Below is a small trained network, with its code and all its weights. Each question gives an input and a class and asks what happens when units are switched off, that is, made to give their printed mean instead of their output.

import numpy as np


def w(rows, s, z=0):
    codes = np.array(rows[::2]) - 128.0
    scale = np.full(codes.shape[1], s)
    scale[-1] = z or s
    return codes * scale


def f(y):
    return y / 2 * (1 + np.tanh(0.7978845608 * (y + 0.044715 * y**3)))


def log_softmax(a):
    a = a - a.max(-1, keepdims=True)
    return a - np.log(np.exp(a).sum(-1, keepdims=True))


def net(x, mask):
    res = np.array(x, float).reshape(1, 2) / 4 @ E
    y = f(res @ A[0][:, :-1].T + A[0][:, -1])
    res = res + np.where(mask, y, B[0][:, -1]) @ B[0][:, :-1]
    return log_softmax(res[-1] @ U[:, :-1].T + U[:, -1])


A, B = {}, {}
E = w([
[229,91,156,255,85,162,173],'x0',
[100,26,220,124,208,195,169],'x1',
],0.0092)
A[0] = w([
[93,186,80,84,137,69,70,254],'N1',
[172,159,90,155,85,106,120,110],'N2',
[168,137,105,149,109,122,133,94],'N3',
[162,208,27,140,51,75,96,172],'N4',
[136,118,150,139,126,139,144,184],'N5',
[121,76,189,144,152,173,164,236],'N6',
[125,71,188,142,153,180,167,227],'N7',
[123,206,57,102,96,68,81,58],'N8',
[253,112,137,197,91,147,152,161],'N9',
[119,78,175,139,149,166,157,188],'N10',
[102,163,89,99,135,99,104,219],'N11',
[235,115,137,174,97,150,147,155],'N12',
],0.011,0.0047)
B[0] = w([
[98,87,132,133,156,133,64,225],'N1',
[165,143,153,156,89,150,160,185],'N2',
[141,136,159,153,114,127,176,154],'N3',
[247,205,123,133,20,213,159,254],'N4',
[119,116,124,124,134,133,112,147],'N5',
[138,139,92,93,130,155,80,192],'N6',
[141,140,87,89,128,161,79,194],'N7',
[178,197,100,113,103,168,128,204],'N8',
[88,67,207,196,151,102,128,238],'N9',
[141,142,85,98,122,150,93,176],'N10',
[105,97,127,126,143,133,87,187],'N11',
[88,75,206,195,152,97,128,214],'N12',
],0.011,0.015)
U = w([
[112,143,123,120,132,61,190,73],'0',
[161,135,204,194,91,135,229,88],'1',
[111,149,128,127,134,60,213,11],'2',
[2,62,173,148,194,92,90,222],'3',
[180,172,29,52,113,182,101,192],'4',
[115,140,127,120,133,64,225,3],'5',
],0.0089,0.004)

Each question gives the input, the list of numbers given to net, and the class t.
The units are the neurons (one row each of A and B). Each row of codes is followed by its name. A weight is (code - 128) times the scale printed after its matrix; where a second scale follows, it is the last column's (A, B and U).
mask holds one flag per neuron, in row order. A switched-off neuron (its flag False) gives its mean, the last column of its row in B, instead of its output. The means were averaged over made-up inputs and are rounded, as every weight is.
A unit's drop is (log p(t) with every unit on - log p(t) with that unit switched off) / (log p(t) with every unit on - log p(t) with every unit switched off).
unit that matters most: the unit with the biggest drop
top k neurons: the k neurons with the biggest drops, biggest first
drop when u is switched off: that unit's drop, to one decimal
input [4,7], class 3: top 3 neurons	[N4, N8, N9]
input [3,6], class 4: unit that matters most	N7
input [5,7], class 3: top 2 neurons	[N4, N9]
input [1,0], class 3: top 3 neurons	[N4, N8, N2]
input [4,6], class 3: top 4 neurons	[N4, N8, N9, N12]
input [-6,6], class 4: drop when N12 is switched off	1.5
input [3,2], class 3: drop when N4 is switched off	0.8
input [1,2], class 4: drop when N2 is switched off	-0.1
input [1,3], class 4: drop when N1 is switched off	0.1
input [-5,2], class 3: top 2 neurons	[N4, N8]
